Below are the code and all the weights of a small trained network. Each question names an input and a class and asks about switching units off, where a switched-off unit gives its printed mean instead of its output.

import numpy as np


def w(rows, s, z=0):
    codes = np.array(rows[::2]) - 128.0
    scale = np.full(codes.shape[1], s)
    scale[-1] = z or s
    return codes * scale


def f(y):
    return np.maximum(y, 0)


def log_softmax(a):
    a = a - a.max(-1, keepdims=True)
    return a - np.log(np.exp(a).sum(-1, keepdims=True))


def net(x, mask):
    res = np.array(x, float).reshape(1, 3) / 4 @ E
    y = f(res @ A[0][:, :-1].T + A[0][:, -1])
    res = res + np.where(mask, y, B[0][:, -1]) @ B[0][:, :-1]
    return log_softmax(res[-1] @ U[:, :-1].T + U[:, -1])


A, B = {}, {}
E = w([
[164,71,78,141,171,111,115,252,179,137],'x0',
[183,73,92,181,130,238,87,65,62,103],'x1',
[47,75,75,76,122,239,186,161,167,163],'x2',
],0.015)
A[0] = w([
[158,68,97,163,254,146,81,185,155,158,1],'neuron 0',
[199,220,138,172,164,89,53,69,86,28,133],'neuron 1',
[103,202,167,22,99,120,121,66,135,132,86],'neuron 2',
[112,151,200,137,72,203,120,114,72,122,116],'neuron 3',
[173,42,79,211,101,194,128,66,82,72,13],'neuron 4',
[87,112,96,81,195,183,165,113,70,152,4],'neuron 5',
[69,138,157,150,159,159,140,40,98,154,52],'neuron 6',
[55,85,105,62,103,229,174,68,153,141,120],'neuron 7',
],0.0084,0.0041)
B[0] = w([
[186,75,150,175,188,83,107,161,89,165,197],'neuron 0',
[79,61,191,68,99,82,79,166,15,149,255],'neuron 1',
[164,141,68,165,212,123,98,103,152,199,207],'neuron 2',
[164,91,141,211,113,126,105,101,169,174,194],'neuron 3',
[48,234,5,130,207,62,187,72,181,96,222],'neuron 4',
[173,128,168,110,127,88,142,150,53,60,174],'neuron 5',
[183,86,117,212,153,125,108,48,163,196,191],'neuron 6',
[124,54,119,55,97,100,121,91,72,79,240],'neuron 7',
],0.011,0.017)
U = w([
[254,53,131,200,172,145,122,107,133,182,95],'0',
[134,77,166,42,70,121,130,109,45,48,68],'1',
[27,230,109,81,179,58,181,106,183,125,120],'2',
[144,119,114,119,98,161,84,121,112,113,247],'3',
[185,179,173,161,101,219,174,111,172,78,95],'4',
],0.0096,0.014)

Each question gives the input, the list of numbers given to net, and the class t.
The units are the neurons (one row each of A and B). Each row of codes is followed by its name. A weight is (code - 128) times the scale printed after its matrix; where a second scale follows, it is the last column's (A, B and U).
mask holds one flag per neuron, in row order. A switched-off neuron (its flag False) gives its mean, the last column of its row in B, instead of its output. The means were averaged over made-up inputs and are rounded, as every weight is.
A unit's drop is (log p(t) with every unit on - log p(t) with that unit switched off) / (log p(t) with every unit on - log p(t) with every unit switched off).
The circuit of an input: a set's keep is (log p(t) with only the set's units on - log p(t) with every unit switched off) / (log p(t) with every unit on - log p(t) with every unit switched off). Starting from all 8 units, units are removed one at a time, each time the one whose removal leaves the highest keep (on an exact tie, the one counted first), for as long as the keep stays at least 0.8.
units of the circuit, in order: the units of the circuit, biggest drop first
most important unit: the unit with the biggest drop
top k neurons: the k neurons with the biggest drops, biggest first
drop when u is switched off: that unit's drop, to one decimal
input [-8,-8,-2], class 0: units of the circuit, in order -> (neuron 4; neuron 2)
input [-6,-7,7], class 1: most important unit -> neuron 7
input [-6,5,6], class 0: top 3 neurons -> (neuron 6; neuron 3; neuron 1)
input [6,-6,-8], class 1: top 3 neurons -> (neuron 4; neuron 1; neuron 2)
input [4,4,5], class 1: top 3 neurons -> (neuron 7; neuron 2; neuron 6)
input [-2,-4,-4], class 1: top 2 neurons -> (neuron 4; neuron 1)
input [-6,-6,-7], class 1: top 2 neurons -> (neuron 1; neuron 4)
input [2,2,-1], class 3: top 4 neurons -> (neuron 6; neuron 2; neuron 3; neuron 4)
input [0,5,-4], class 2: top 2 neurons -> (neuron 4; neuron 7)
input [-5,-2,5], class 0: top 3 neurons -> (neuron 1; neuron 2; neuron 6)
input [-1,-4,4], class 1: top 4 neurons -> (neuron 4; neuron 7; neuron 6; neuron 3)
input [8,-8,1], class 0: top 2 neurons -> (neuron 4; neuron 0)
input [-7,-2,5], class 0: top 2 neurons -> (neuron 2; neuron 6)
input [-5,7,-3], class 2: top 2 neurons -> (neuron 4; neuron 0)
input [1,6,-8], class 1: most important unit -> neuron 1
input [-2,-1,-2], class 3: top 3 neurons -> (neuron 4; neuron 7; neuron 0)
input [-5,-2,2], class 0: drop when neuron 4 is switched off -> 0.3
input [6,-6,0], class 0: drop when neuron 1 is switched off -> 0.2
input [-1,5,0], class 2: drop when neuron 3 is switched off -> 0.0
input [5,6,-8], class 1: most important unit -> neuron 1
